[ 1.36 -0.35 -1.59  0.20] yields 1.36, 0.20
[ 0.07  0.08 -0.15  0.12] yields 0.07, 0.12
[ 1.54 -0.98  0.66  0.83] yields 1.54, 0.83
[-0.011  1.346  1.007 -1.255  1.356 -1.001  1.578] yields -0.011, 1.578
[-18.932 -15.607 -11.784   2.106 -10.325  20.042  -5.606] yields -18.932, -5.606
[  4.093 -11.539   0.042  12.842 -14.348] yields 4.093, -14.348
[15.652 -9.421 11.862 10.214] yields 15.652, 10.214
[  1.6 -13.9 -12.7  12.1  -8.0] yields 1.6, -8.0
---
Input:
[[67 69 68 66 61 53 76]
 [63 59 63 63 57 64 59]
 [26 63 24 29 38 59 64]]
Output: 63

Input:
[[7803 7903 1988 2182 2245 8062]
 [7848 3990 1865 2334 2395 2461]
 [6875 2652 4529 4407 3150 1896]]
Output: 7848

Input:
[[4 2 7 7 5 4]
 [4 2 6 7 5 4]
 [5 1 4 4 6 6]]
Output: 4

Input:
[[4358 4515 4726 4000 4289 5021]
 [8201 4760 4726 4000 4289 2447]
 [8201 4515 4726 4000 4289 5021]]
Output: 8201

Input:
[[64 68 56 16 12 21 56]
 [10 25 36 78 81 57 26]
 [21 36 42 63 68 49 34]]
Output: 10

Input:
[[46 31 18 56]
 [60 79 95  2]
 [57 60 64 76]]
Output: 60

Input:
[[415 869 547 759 924 787]
 [152 764 785 640 833 563]
 [ 61 601 758 473 827 731]]
Output: 152

Input:
[[23 21 47 79 60 21 78]
 [23 22 54 39 70 22 42]
 [79 82 81 21 22 81 21]]
Output: 23

Input:
[[5 2 7 2 2 6 2]
 [6 2 2 2 2 6 2]
 [3 6 6 6 6 3 6]]
Output: 6

Input:
[[878 575 556 399 916 247]
 [487 506 961 186 983 384]
 [954 389 424 261 530 553]]
Output: 487
---
[[6, 28, 38, 30, 19], [3, -13, -38, -34, 12], [-25, 1, 30, -10, 23]] ==> -38
[[18, -10, -28, -5], [21, 16, 24, 2], [-26, -15, -6, 20]] ==> 24
[[-7, 19, -3, -7, 1, 21], [6, 4, -17, -10, -4, -28], [8, -4, 5, 3, -27, 25]] ==> -17
[[3, 16, 27, -8], [-11, 26, 14, -6], [-2, -29, -9, -12]] ==> 14
[[-26, 23, -25, -8, -4, 19], [19, -3, 6, 28, 30, 27], [18, 0, 24, 2, -26, 7]] ==> 6
[[14, 20, -32, -32, -12], [3, -5, 17, 31, -12], [20, 15, -8, 12, -30]] ==> 17
[[-36, -32, 17, -20], [-21, -18, 10, -12], [-21, -19, 10, -12]] ==> 10
[[4, -37, 17, 30], [26, 24, -35, -10], [1, 26, 29, 6]] ==> -35
[[1, 0, -23, 15, -9, 21, 30], [-4, 31, -13, -16, -18, -8, 9], [-21, -3, -8, -2, -4, -27, -25]] ==> -13
[[18, 5, -7, 5, 19, -13], [1, -11, -8, 25, 15, -9], [20, 0, -2, 10, 28, -8]] ==> -8
---
[-20 -30  36 -11  -5 -10 -31]: -10

[  2  30 -11  13 -13  -6]: 2

[[ 12   2  -2 -12]
 [ 33  24  -5  -2]
 [-29  11  10 -23]]: 12

[ -2 -16 -15  31]: -15

[ -4 -31  18  -2  33 -10  -3]: -2

[-16 -21  33   1  11]: 1
---
[[ 14  18  20  25  21  22]
 [ 24  28  24  20 -12  32]
 [-21 -26 -30 -16 -10 -19]]: 22, -21

[[ 30 -23 -14  11  30  20]
 [ 35 -17 -13   7  18  19]]: 20, 35

[ 14  35  38 -29 -12]: -12, 14

[ 11 -31  -7   3]: 3, 11

[[ 15 -21  15 -14 -17]
 [ 26 -23  35 -21 -38]
 [-13  30 -16  11  25]]: -17, -13

[-37 -33 -26 -29   1 -22 -35]: -35, -37

[27  7 23 30  6]: 6, 27
---
[-34 -34  -5 -20] value -20, -34

[-34 -35 -35 -36  -1   3] value 3, -34

[[ 18  -6  -7  18  15  -5]
 [-29   7   4 -28 -23   2]] value -5, -29

[[-28  32  25 -34]
 [-25   2 -11 -38]] value -34, -25

[ 20 -32  29  27] value 27, 20

[ 20   3  38 -12  13   0] value 0, 20

[ 10  40  24 -14 -10 -29 -22] value -22, 10

[[ -1  -7   1  28   1]
 [  1  -3   3  17  -1]
 [-22  11   4  -3 -10]] value 1, -22

[-12 -12  30 -27] value -27, -12
---
[[ 16  -2 -15  -4]
 [-21  31 -20  -5]
 [  2  29  39  22]] value 22

[[ 12 -25 -37  -9 -14]
 [ -2  12 -32  -1  29]
 [ -3 -12  28   6 -11]] value -11

[[12  9  7 10 12 12  6]
 [30 22 15  1  0  6 17]
 [12 15  7 -4 -6  0  1]] value 1

[[-15 -17   4   2 -32]
 [ -7  -6 -27  14 -23]
 [-24  16  10 -14 -20]] value -20

[[ -9   0 -14 -32  -7]
 [ -3   8  -6 -14   2]
 [  2  10   3  -2   4]] value 4

[[ 14  25  25  34 -33 -27]
 [-24 -32 -18 -26  29  24]
 [ -1 -23  -6  -7   5   2]] value 2

[[ 11  -9  20  38]
 [-39  -9 -16 -22]
 [ -6   1   2  -4]] value -4

[[  6  19  10  31]
 [  4 -28  -9 -29]
 [  4 -32  -4 -25]] value -25

[[ -8  13 -30  -1  -8 -29  21]
 [-35   2  -5   4   2  18 -24]
 [-38   0  -9   6   7  -4  37]] value 37
---
array([[  1,  -6,  -3, -25,   7],
       [ -8,  -7, -16, -32,  -4],
       [  8,   2,  -8,   4,  -6]]) → -25

array([[-29, -26,  -7,   0,  23,  19],
       [-35, -26,   8, -21,  22,  -1],
       [-32, -38,  -1, -11,  26,  13]]) → 0

array([ 14,  -6, -10,  -1, -32,  -6, -28]) → -1

array([ 1,  1, -3, 29]) → 29

array([ 13, -32, -38,   1]) → 1

array([[-21,  -9,   8,  13,  14,   6,  11],
       [  8,  -7, -14, -28,  -5,  22, -26],
       [ 14,  -8,  23,   2,  -3, -25, -17]]) → 13

array([[  4,  -4, -10, -13,  -2,  -8,  22],
       [ 24,  27,  -8, -11, -14, -30, -18],
       [ -5,  21, -15,   9,  -3, -10,  38]]) → -13

array([16,  0, 36, 22, 28,  9]) → 22

array([-16,  32,  19,  31,   7,  -3]) → 31

array([[  1,   0,  -2, -31, -31,   1,   1],
       [ 22,  22, -17, -36, -35,  24,  22]]) → -31
---
Q:
[[  0   4   0 -16 -20  13 -16]
 [ -5 -29 -20  12  24  -6   8]]
A: 12

Q: [-31   7 -11 -27 -16]
A: 7

Q:
[[-25 -31 -25 -21]
 [ 13 -36 -11 -11]]
A: 13

Q: [16 10 27 25  1 32]
A: 27

Q: [-23  29  22 -18  19 -32  31]
A: -18

Q:
[[  2  29   6 -35]
 [  0  26  -4  35]]
A: 0

Q: [-33  -7 -12 -18 -34   0 -31]
A: -18

Q: [-2 33 11 -6  0]
A: 33

Q: [-28  29  -1 -28  -5  23]
A: -1
---
[13 -5 29 -4 -2] ans = 29
[33 29 26 30 38] ans = 26
[ 25 -30  22   7  31] ans = 22
[-14  -8  38 -25  14] ans = 38
[-21  23   2 -19  36] ans = 2
[-36 -16  38 -22  19] ans = 38
[-31 -32  19  -7  12] ans = 19
---
[ 30 -28   7 -18]	30
[-21  34 -25  37  13 -28]	-21
[37 33 33 -2]	37
[ -9 -21 -30 -15  -7 -25]	-9
[-16   8  21   6  36 -10  -9]	-16
[-30   2  -5  26  31 -14]	-30
[ 38  -5 -26 -28  -1  16   7]	38
[-19  34  -9  10  31 -14]	-19
[-38 -36  20  -4]	-38
[-34   6 -13 -32 -24]	-34
---
[[ 24 -11  19  -6  18  19 -10]
 [-37  33  33 -25  36  20 -38]
 [-13   5  16 -13  18  14  -9]] -> 24

[[-34  24 -34 -20  -4]
 [ 11  14   4  -9 -25]
 [ -1   1   1 -16 -32]] -> -34

[[-10   8 -13  -6  -5   6   9]
 [ -6  -2  -2   9   4  -7  -6]
 [ 25 -26  27  30  -1  -3  -3]] -> -10

[[ 24  -3   7  12  -3 -23   0]
 [-19  19 -27 -35  21  15  15]
 [ -4 -29  20  21 -29 -25 -29]] -> 24

[[ 17  12  20 -26  31  -9]
 [  0  18  21 -25  16 -11]
 [ 25  14   1 -18  28   0]] -> 17

[[-14  -8  -9   4]
 [  0  35  28 -18]
 [ -1   1  -7  14]] -> -14

[[ 29  -2  13  -1 -17  11 -30]
 [ -8  -8  -1  30 -17  14 -20]
 [ 11 -22  -9   7 -10 -15 -15]] -> 29

[[25 23 19 33 19 19]
 [14 22 29 18 34 18]
 [27 22 15 29 26 18]] -> 25
---
Input:
[[1 2 5 5 0]
 [3 8 3 5 3]
 [5 1 7 4 2]]
Output: 1, 2

Input: [53 97 45 80 12]
Output: 53, 12

Input: [124  61 230 120 217 235]
Output: 124, 235

Input:
[[103 180  32  80 113 193 166]
 [ 62 169  70 125  80 159 133]
 [ 15 130 120  89  28 123  91]]
Output: 103, 91

Input: [411 161 566 188 219 874 795]
Output: 411, 795

Input: [ 31   4   6 -45]
Output: 31, -45

Input: [ 16 104 243 152]
Output: 16, 152

Input:
[[-21  33 -44 -27  43 -31  24]
 [-13  31 -50   2  25 -37  -8]
 [-23   8 -41 -20  26 -43  -7]]
Output: -21, -7

Input: [3 7 8 1]
Output: 3, 1
